Here is a tiny trained network, its code and every weight. The questions are about switching its units off for an input and a target symbol, where a switched-off unit gives its printed mean instead of its output.

import numpy as np


def w(rows, s, z=0):
    codes = np.array(rows[::2]) - 128.0
    scale = np.full(codes.shape[1], s)
    scale[-1] = z or s
    return codes * scale


def norm(h):
    return h / np.sqrt((h * h).mean(-1, keepdims=True) + 1e-5)


def f(y):
    return np.maximum(y, 0)


def softmax(a):
    e = np.exp(a - a.max(-1, keepdims=True))
    return e / e.sum(-1, keepdims=True)


def log_softmax(a):
    a = a - a.max(-1, keepdims=True)
    return a - np.log(np.exp(a).sum(-1, keepdims=True))


def net(x, mask):
    ids = ['ΘΛΞΠΣΩβδεζηφ'.index(c) for c in x.split()]
    T = len(ids)
    res = E[ids] + P[:T]
    u = 0
    for l in range(3):
        r = norm(res)
        for j in range(2):
            rows = slice(2 * j, 2 * j + 2)
            q, k, v = (r @ M[l][rows].T for M in (Q, K, V))
            z = softmax(np.where(np.tri(T) > 0, q @ k.T / 2**0.5, -1e9)) @ v
            o = O[l][rows]
            res = res + np.where(mask[u + j], z, o[:, -1]) @ o[:, :-1]
        u += 2
        y = f(norm(res) @ A[l][:, :-1].T + A[l][:, -1])
        res = res + np.where(mask[u : u + 4], y, B[l][:, -1]) @ B[l][:, :-1]
        u += 4
    return log_softmax(norm(res)[-1] @ U[:, :-1].T + U[:, -1])


Q, K, V, O, A, B = {}, {}, {}, {}, {}, {}
E = w([
[122,81,188,151,44,54,112,110],'Θ',
[95,54,70,118,111,48,174,171],'Λ',
[59,245,70,160,203,140,85,136],'Ξ',
[37,127,139,130,198,147,141,249],'Π',
[53,185,183,112,137,69,146,175],'Σ',
[88,206,125,132,168,70,144,59],'Ω',
[103,125,52,142,112,145,99,183],'β',
[124,125,14,117,80,69,101,94],'δ',
[120,206,94,149,57,24,86,122],'ε',
[47,91,175,123,202,28,194,174],'ζ',
[142,124,134,156,82,50,120,19],'η',
[124,59,50,194,233,128,195,92],'φ',
],0.002)
P = w([
[165,116,129,121,157,103,92,136],'0',
[120,133,105,254,133,90,173,214],'1',
[91,215,90,89,82,122,222,143],'2',
[124,121,132,62,140,151,98,106],'3',
[111,132,106,251,118,75,168,203],'4',
[129,187,103,96,49,122,180,126],'5',
[91,110,145,93,114,156,82,89],'6',
[108,137,103,244,121,63,173,204],'7',
[129,165,87,91,39,103,176,122],'8',
],0.0055)
Q[0] = w([
[216,110,192,209,139,122,124,149],'L0H1',
[53,129,109,163,134,90,141,143],'L0H1',
[85,162,166,40,2,180,133,109],'L0H2',
[75,163,151,131,82,77,189,131],'L0H2',
],0.014)
K[0] = w([
[246,206,89,121,152,89,210,212],'L0H1',
[79,123,67,95,181,41,55,145],'L0H1',
[2,92,102,118,98,224,27,104],'L0H2',
[49,107,165,100,96,55,63,100],'L0H2',
],0.012)
V[0] = w([
[91,92,151,107,90,180,133,254],'L0H1',
[206,71,96,112,5,111,132,111],'L0H1',
[123,186,150,103,98,103,46,204],'L0H2',
[132,184,42,140,132,195,32,106],'L0H2',
],0.0082)
O[0] = w([
[18,123,146,81,156,130,154,158,3],'L0H1',
[163,133,255,106,137,159,179,154,42],'L0H1',
[122,114,123,77,154,51,127,137,146],'L0H2',
[135,172,139,126,182,65,168,33,143],'L0H2',
],0.0046)
A[0] = w([
[149,158,140,151,71,117,202,115,77],'L0N1',
[130,211,106,200,113,149,194,108,8],'L0N2',
[114,175,143,191,72,68,168,189,86],'L0N3',
[80,121,116,110,91,154,254,146,123],'L0N4',
],0.0083,0.0012)
B[0] = w([
[122,175,168,100,110,137,138,203,203],'L0N1',
[109,63,142,112,29,71,156,191,231],'L0N2',
[169,108,105,224,185,173,160,69,253],'L0N3',
[127,255,124,145,138,145,64,114,196],'L0N4',
],0.0056,0.0064)
Q[1] = w([
[91,144,104,42,62,187,108,79],'L1H1',
[59,9,158,139,180,105,105,229],'L1H1',
[139,120,178,189,159,186,159,166],'L1H2',
[99,199,174,87,147,133,107,138],'L1H2',
],0.015)
K[1] = w([
[77,137,113,100,112,213,183,44],'L1H1',
[200,154,54,111,165,110,197,251],'L1H1',
[146,128,214,149,177,164,98,200],'L1H2',
[104,161,174,117,137,85,85,45],'L1H2',
],0.014)
V[1] = w([
[141,2,147,105,140,131,183,180],'L1H1',
[168,190,153,133,79,23,101,159],'L1H1',
[124,226,116,177,136,152,146,137],'L1H2',
[165,142,129,136,153,121,34,74],'L1H2',
],0.0077)
O[1] = w([
[174,217,111,161,113,58,41,122,49],'L1H1',
[145,79,141,56,252,118,134,141,254],'L1H1',
[73,84,131,89,104,208,162,168,188],'L1H2',
[104,109,131,120,207,99,90,199,129],'L1H2',
],0.0037,0.0033)
A[1] = w([
[69,129,7,83,146,121,116,89,106],'L1N1',
[104,170,120,167,99,251,90,92,4],'L1N2',
[159,88,204,1,183,153,72,27,128],'L1N3',
[49,148,110,26,161,89,116,92,80],'L1N4',
],0.0073,0.0021)
B[1] = w([
[198,83,178,110,121,237,78,140,255],'L1N1',
[32,97,181,133,205,174,188,124,185],'L1N2',
[18,99,131,151,115,121,3,169,207],'L1N3',
[161,159,17,206,116,78,138,103,228],'L1N4',
],0.0055,0.004)
Q[2] = w([
[170,193,74,28,139,161,192,142],'L2H1',
[173,96,78,246,222,83,151,166],'L2H1',
[171,85,241,158,180,86,99,229],'L2H2',
[63,218,147,63,56,182,127,126],'L2H2',
],0.013)
K[2] = w([
[6,87,117,126,109,92,33,42],'L2H1',
[233,125,65,129,249,57,47,150],'L2H1',
[215,130,212,106,226,128,206,230],'L2H2',
[15,239,126,98,67,189,210,107],'L2H2',
],0.011)
V[2] = w([
[235,72,181,153,104,169,113,161],'L2H1',
[141,62,54,248,129,144,254,135],'L2H1',
[106,43,239,210,132,91,16,249],'L2H2',
[131,209,202,47,179,180,112,117],'L2H2',
],0.0073)
O[2] = w([
[126,115,150,99,34,74,127,133,191],'L2H1',
[39,177,118,141,113,53,170,157,193],'L2H1',
[105,202,117,3,137,172,146,86,227],'L2H2',
[160,93,58,161,178,139,143,74,3],'L2H2',
],0.0054,0.0058)
A[2] = w([
[156,117,122,110,184,141,113,109,142],'L2N1',
[163,107,99,97,125,88,130,115,2],'L2N2',
[2,66,146,126,127,130,71,91,54],'L2N3',
[93,70,200,21,163,60,8,182,154],'L2N4',
],0.016,0.002)
B[2] = w([
[94,131,149,130,99,82,119,149,185],'L2N1',
[113,105,124,167,171,117,144,76,157],'L2N2',
[89,117,212,156,78,134,58,11,230],'L2N3',
[43,60,130,27,228,69,36,221,255],'L2N4',
],0.011,0.0092)
U = w([
[220,207,154,184,147,94,61,130,118],'Θ',
[72,150,147,163,207,223,189,171,149],'Λ',
[131,78,70,165,176,59,187,41,66],'Ξ',
[148,61,21,207,122,162,84,178,16],'Π',
[154,159,59,62,88,218,78,142,118],'Σ',
[160,103,125,16,106,167,198,75,194],'Ω',
[96,255,72,79,173,94,157,98,14],'β',
[178,75,213,153,171,71,173,162,2],'δ',
[80,88,141,65,184,75,63,181,251],'ε',
[74,107,193,158,99,171,71,38,130],'ζ',
[218,70,194,111,120,165,159,144,171],'η',
[87,153,126,148,30,70,185,189,143],'φ',
],0.0072,0.0016)

Each question gives the input, a string of symbols that net reads in full, and the target symbol t.
The units are the heads (2 rows each of Q, K, V and O) and the neurons (one row each of A and B). Each row of codes is followed by its name. A weight is (code - 128) times the scale printed after its matrix; where a second scale follows, it is the last column's (O, A, B and U).
mask holds one flag per unit, layer by layer, with each layer's heads first. A switched-off unit (its flag False) gives its mean, the last column of its rows in O or B, instead of its output. The means were averaged over made-up inputs and are rounded, as every weight is.
A unit's drop is (log p(t) with every unit on - log p(t) with that unit switched off) / (log p(t) with every unit on - log p(t) with every unit switched off).
The circuit of an input: a set's keep is (log p(t) with only the set's units on - log p(t) with every unit switched off) / (log p(t) with every unit on - log p(t) with every unit switched off). Starting from the 12 units with the biggest drops (on a tie, the unit counted first), units are removed one at a time, each time the one whose removal leaves the highest keep (on an exact tie, the one counted first), for as long as the keep stays at least 0.8.
circuit, biggest first: the units of the circuit, biggest drop first
k most important neurons: the k neurons with the biggest drops, biggest first
top k neurons in layer l: the k neurons of layer l with the biggest drops, biggest first
heads that matter: for each layer, one digit per head in row order, 1 if its drop is at least 0.15 and else 0, layers parted by /
input Λ Σ φ Ξ Λ, target Θ: top neuron in layer 0 => L0N3
input φ φ φ φ φ Θ Θ Λ, target φ: circuit, biggest first => L2N4; L2N3
input φ φ β η Ω Ω Λ Ξ Π, target Λ: heads that matter => 10 / 00 / 00
input β φ Λ, target β: heads that matter => 01 / 00 / 00
input ζ Ξ φ Ω φ Π, target Ω: heads that matter => 11 / 00 / 00
input Θ φ Σ φ ε, target β: circuit, biggest first => L0N3; L2H2; L2N4; L2N3
input φ Ξ Σ Λ ε, target φ: 3 most important neurons => L2N4; L0N3; L2N3
input Λ φ φ Ξ Ξ φ ζ Ξ, target Θ: heads that matter => 10 / 10 / 00
input Σ Λ φ, target Σ: 3 most important neurons => L1N1; L2N4; L1N4
input φ φ φ ζ Θ Ω Ξ Π, target φ: heads that matter => 01 / 00 / 00
input φ Θ Ξ β φ Ξ, target β: 3 most important neurons => L1N4; L1N3; L2N4
input Λ Λ Λ φ Λ, target Θ: 3 most important neurons => L0N3; L0N4; L2N4
input Λ φ φ Ξ η, target Θ: 4 most important neurons => L0N3; L0N4; L2N4; L2N3
input φ Σ Λ φ Ξ Ω β Ω Λ, target β: 3 most important neurons => L1N4; L1N3; L2N4
input δ φ φ Ξ Ξ, target η: heads that matter => 10 / 10 / 10
input Ξ Π φ Ω Σ Ξ Ξ, target ζ: circuit, biggest first => L2N3
input ε φ δ δ Ξ, target δ: 3 most important neurons => L0N3; L2N4; L2N3
input η ζ Λ φ Λ Π φ φ, target Ω: heads that matter => 10 / 00 / 11
input β Ω Ξ, target β: 2 most important neurons => L1N4; L0N3
input φ φ φ Σ φ ζ Ξ Ω φ, target Ξ: 4 most important neurons => L2N4; L1N4; L2N3; L2N2
input β ε Λ φ Ξ Ω, target φ: 2 most important neurons => L0N2; L2N4
input φ η Σ, target φ: heads that matter => 10 / 00 / 00
